Here is a tiny trained network, its code and every weight. The questions are about switching its units off for an input and a class, where a switched-off unit gives its printed mean instead of its output.

import numpy as np


def w(rows, s, z=0):
    codes = np.array(rows[::2]) - 128.0
    scale = np.full(codes.shape[1], s)
    scale[-1] = z or s
    return codes * scale


def f(y):
    return np.maximum(y, 0)


def log_softmax(a):
    a = a - a.max(-1, keepdims=True)
    return a - np.log(np.exp(a).sum(-1, keepdims=True))


def net(x, mask):
    res = np.array(x, float).reshape(1, 8) / 4 @ E
    y = f(res @ A[0][:, :-1].T + A[0][:, -1])
    res = res + np.where(mask, y, B[0][:, -1]) @ B[0][:, :-1]
    return log_softmax(res[-1] @ U[:, :-1].T + U[:, -1])


A, B = {}, {}
E = w([
[85,89,150,38,113,139,15],'x0',
[96,50,10,244,81,115,98],'x1',
[152,123,135,159,78,10,72],'x2',
[179,65,90,161,192,91,176],'x3',
[7,236,91,211,144,49,169],'x4',
[40,140,155,211,169,219,101],'x5',
[49,160,72,88,212,134,71],'x6',
[67,65,153,67,2,47,193],'x7',
],0.007)
A[0] = w([
[46,134,147,142,133,153,168,142],'n1',
[23,171,154,131,147,202,141,109],'n2',
[89,110,172,53,70,123,43,120],'n3',
[134,237,116,181,142,86,102,251],'n4',
[53,127,25,179,126,107,85,189],'n5',
[140,117,127,172,115,247,112,99],'n6',
],0.016,0.0026)
B[0] = w([
[101,103,123,139,122,136,216,192],'n1',
[71,138,189,142,238,144,172,239],'n2',
[60,94,159,5,36,199,100,250],'n3',
[146,239,153,105,98,51,97,208],'n4',
[108,63,24,173,185,22,102,239],'n5',
[182,127,117,217,129,215,108,207],'n6',
],0.015)
U = w([
[74,184,96,188,45,81,149,113],'0',
[184,126,116,192,97,215,106,153],'1',
[68,132,166,151,172,159,205,91],'2',
[252,91,153,81,89,102,228,253],'3',
[103,59,40,146,138,92,105,21],'4',
[145,189,148,99,177,148,50,156],'5',
[71,79,128,83,60,179,100,103],'6',
],0.011,0.0027)

Each question gives the input, the list of numbers given to net, and the class t.
The units are the neurons (one row each of A and B). Each row of codes is followed by its name. A weight is (code - 128) times the scale printed after its matrix; where a second scale follows, it is the last column's (A, B and U).
mask holds one flag per neuron, in row order. A switched-off neuron (its flag False) gives its mean, the last column of its row in B, instead of its output. The means were averaged over made-up inputs and are rounded, as every weight is.
A unit's drop is (log p(t) with every unit on - log p(t) with that unit switched off) / (log p(t) with every unit on - log p(t) with every unit switched off).
The circuit of an input: a set's keep is (log p(t) with only the set's units on - log p(t) with every unit switched off) / (log p(t) with every unit on - log p(t) with every unit switched off). Starting from all 6 units, units are removed one at a time, each time the one whose removal leaves the highest keep (on an exact tie, the one counted first), for as long as the keep stays at least 0.8.
units of the circuit, in order: the units of the circuit, biggest drop first
top k neurons: the k neurons with the biggest drops, biggest first
drop when u is switched off: that unit's drop, to one decimal
input [-4,1,-2,-2,-3,-4,0,1], class 3: top 2 neurons -> n3; n5
input [-5,6,5,8,-5,5,-1,-7], class 1: units of the circuit, in order -> n6
input [-6,0,-3,-1,2,-8,-2,-8], class 5: top 2 neurons -> n5; n1
input [5,-3,0,6,1,0,-8,-2], class 3: top 4 neurons -> n3; n5; n2; n6
input [5,-3,-8,-6,2,-5,-7,-5], class 1: top 2 neurons -> n6; n4
input [2,-4,2,5,5,-2,-8,-4], class 5: top 2 neurons -> n1; n5
input [-8,6,8,1,-6,3,-5,6], class 3: top 3 neurons -> n5; n3; n6
input [5,2,3,-2,3,-8,-3,-5], class 0: top 2 neurons -> n2; n4
input [0,2,-1,4,-3,1,-3,0], class 1: top 2 neurons -> n5; n3
input [-1,2,0,7,2,8,-4,4], class 4: top 2 neurons -> n5; n2
input [5,1,7,7,4,-7,-4,-3], class 0: top 3 neurons -> n4; n5; n2
input [3,-3,-1,1,-4,-2,5,-5], class 6: top 2 neurons -> n4; n2
input [8,-4,5,5,8,-7,1,-2], class 0: top 3 neurons -> n2; n4; n6
input [-7,-8,0,4,8,-2,3,4], class 0: units of the circuit, in order -> n4
input [-2,-7,4,-8,-7,8,-3,-6], class 1: drop when n3 is switched off -> 0.0
input [-3,0,6,-6,-7,-7,-8,2], class 6: drop when n3 is switched off -> 0.5
input [-3,-8,6,-8,-6,-7,-5,4], class 6: drop when n3 is switched off -> 0.5
